Here is a tiny trained network, its code and every weight. The questions are about switching its units off for an input and a class, where a switched-off unit gives its printed mean instead of its output.

import numpy as np


def w(rows, s, z=0):
    codes = np.array(rows[::2]) - 128.0
    scale = np.full(codes.shape[1], s)
    scale[-1] = z or s
    return codes * scale


def f(y):
    return y / 2 * (1 + np.tanh(0.7978845608 * (y + 0.044715 * y**3)))


def log_softmax(a):
    a = a - a.max(-1, keepdims=True)
    return a - np.log(np.exp(a).sum(-1, keepdims=True))


def net(x, mask):
    res = np.array(x, float).reshape(1, 6) / 4 @ E
    y = f(res @ A[0][:, :-1].T + A[0][:, -1])
    res = res + np.where(mask, y, B[0][:, -1]) @ B[0][:, :-1]
    return log_softmax(res[-1] @ U[:, :-1].T + U[:, -1])


A, B = {}, {}
E = w([
[69,40,176,113,97,90,120,235,32,135],'x0',
[153,78,109,201,165,146,32,112,63,22],'x1',
[128,130,129,130,124,126,126,125,129,129],'x2',
[129,125,127,126,129,127,128,129,129,127],'x3',
[130,127,131,130,125,128,126,126,129,128],'x4',
[172,134,77,78,2,183,112,174,102,112],'x5',
],0.0095)
A[0] = w([
[22,114,221,102,143,20,195,170,129,206,137],'neuron 1',
[177,145,69,137,108,186,96,92,138,82,120],'neuron 2',
[108,68,144,126,93,122,86,196,53,105,182],'neuron 3',
[134,175,113,166,191,133,136,62,204,135,139],'neuron 4',
[193,148,80,126,84,185,84,121,124,83,115],'neuron 5',
[180,151,81,135,94,175,92,109,135,91,109],'neuron 6',
[122,128,122,139,124,128,129,136,136,127,127],'neuron 7',
[156,135,92,42,3,183,127,186,92,137,124],'neuron 8',
[138,127,88,43,17,175,144,203,95,153,2],'neuron 9',
[102,62,141,118,84,125,96,195,73,104,47],'neuron 10',
[139,174,112,136,170,143,160,57,197,141,192],'neuron 11',
[128,64,135,205,207,122,73,100,73,71,116],'neuron 12',
[147,142,108,196,207,139,92,50,146,79,71],'neuron 13',
[172,150,70,155,107,178,97,106,141,85,120],'neuron 14',
[105,66,135,121,83,120,102,186,54,111,45],'neuron 15',
[172,142,69,131,88,188,91,118,128,82,117],'neuron 16',
[149,130,103,132,123,151,114,112,128,106,127],'neuron 17',
[190,139,66,113,86,185,101,127,108,94,117],'neuron 18',
[168,203,102,141,193,147,178,48,226,174,70],'neuron 19',
[175,162,67,149,102,199,90,92,135,82,120],'neuron 20',
[102,63,150,212,192,111,46,139,64,74,32],'neuron 21',
[139,184,97,44,62,152,197,136,201,193,48],'neuron 22',
],0.0059,0.0095)
B[0] = w([
[77,76,196,86,131,48,122,131,137,166,227],'neuron 1',
[83,86,153,116,150,93,99,154,95,163,181],'neuron 2',
[142,159,158,88,91,108,168,93,178,114,238],'neuron 3',
[170,178,108,135,109,154,135,105,133,87,224],'neuron 4',
[94,82,151,125,173,114,90,160,92,165,178],'neuron 5',
[95,92,151,125,156,102,103,163,96,153,165],'neuron 6',
[127,128,132,128,132,133,129,129,131,127,127],'neuron 7',
[214,207,85,150,157,182,132,122,129,55,226],'neuron 8',
[146,217,178,55,2,82,208,64,232,103,168],'neuron 9',
[189,171,70,181,191,195,101,149,86,97,164],'neuron 10',
[172,154,86,164,148,168,110,142,95,96,254],'neuron 11',
[196,199,97,134,108,161,148,103,147,66,223],'neuron 12',
[104,96,117,162,212,135,56,188,37,151,194],'neuron 13',
[88,79,161,115,154,104,98,173,95,169,176],'neuron 14',
[172,159,69,166,182,189,99,142,86,89,164],'neuron 15',
[89,91,151,127,164,109,92,168,95,161,175],'neuron 16',
[123,118,134,137,133,117,114,141,118,142,143],'neuron 17',
[102,93,137,147,174,115,94,165,90,158,176],'neuron 18',
[146,185,174,62,36,85,208,68,216,103,222],'neuron 19',
[83,81,162,113,150,101,95,164,104,162,189],'neuron 20',
[168,210,165,68,18,99,208,58,221,93,187],'neuron 21',
[192,147,37,223,226,228,54,188,38,67,195],'neuron 22',
],0.0069,0.0083)
U = w([
[144,164,158,58,79,104,204,77,218,113,255],'0',
[164,141,44,197,179,191,98,146,80,99,66],'1',
[2,4,180,111,162,70,104,164,102,252,60],'2',
],0.0096,0.00067)

Each question gives the input, the list of numbers given to net, and the class t.
The units are the neurons (one row each of A and B). Each row of codes is followed by its name. A weight is (code - 128) times the scale printed after its matrix; where a second scale follows, it is the last column's (A, B and U).
mask holds one flag per neuron, in row order. A switched-off neuron (its flag False) gives its mean, the last column of its row in B, instead of its output. The means were averaged over made-up inputs and are rounded, as every weight is.
A unit's drop is (log p(t) with every unit on - log p(t) with that unit switched off) / (log p(t) with every unit on - log p(t) with every unit switched off).
The circuit of an input: a set's keep is (log p(t) with only the set's units on - log p(t) with every unit switched off) / (log p(t) with every unit on - log p(t) with every unit switched off). Starting from the 12 units with the biggest drops (on a tie, the unit counted first), units are removed one at a time, each time the one whose removal leaves the highest keep (on an exact tie, the one counted first), for as long as the keep stays at least 0.8.
circuit, biggest first: the units of the circuit, biggest drop first
most important unit: the unit with the biggest drop
k most important neurons: the k neurons with the biggest drops, biggest first
drop when u is switched off: that unit's drop, to one decimal
input [5,8,-5,-6,3,-8], class 0: circuit, biggest first => (neuron 21)
input [-8,0,-3,1,-6,7], class 1: 2 most important neurons => (neuron 22; neuron 8)
input [3,8,2,6,-8,0], class 0: 3 most important neurons => (neuron 21; neuron 3; neuron 22)
input [-6,-7,6,-3,-2,1], class 1: 2 most important neurons => (neuron 22; neuron 11)
input [1,-3,-6,5,-6,0], class 2: 3 most important neurons => (neuron 19; neuron 12; neuron 21)
input [1,7,-3,0,6,-1], class 0: 2 most important neurons => (neuron 21; neuron 22)
input [2,0,8,-2,8,-6], class 2: 3 most important neurons => (neuron 19; neuron 8; neuron 1)
input [0,-7,1,3,1,7], class 1: 3 most important neurons => (neuron 22; neuron 19; neuron 8)
input [8,0,5,-5,3,1], class 0: 2 most important neurons => (neuron 3; neuron 22)
input [-6,-7,7,6,2,1], class 1: 2 most important neurons => (neuron 22; neuron 11)
input [1,7,7,0,2,-3], class 0: 2 most important neurons => (neuron 21; neuron 22)
input [4,3,1,-3,6,-8], class 0: drop when neuron 21 is switched off => 0.2
input [-3,-5,6,-4,5,1], class 1: drop when neuron 21 is switched off => 0.2
input [2,7,-1,4,-3,0], class 0: most important unit => neuron 21
input [-4,-6,-5,7,1,1], class 1: drop when neuron 22 is switched off => 1.4
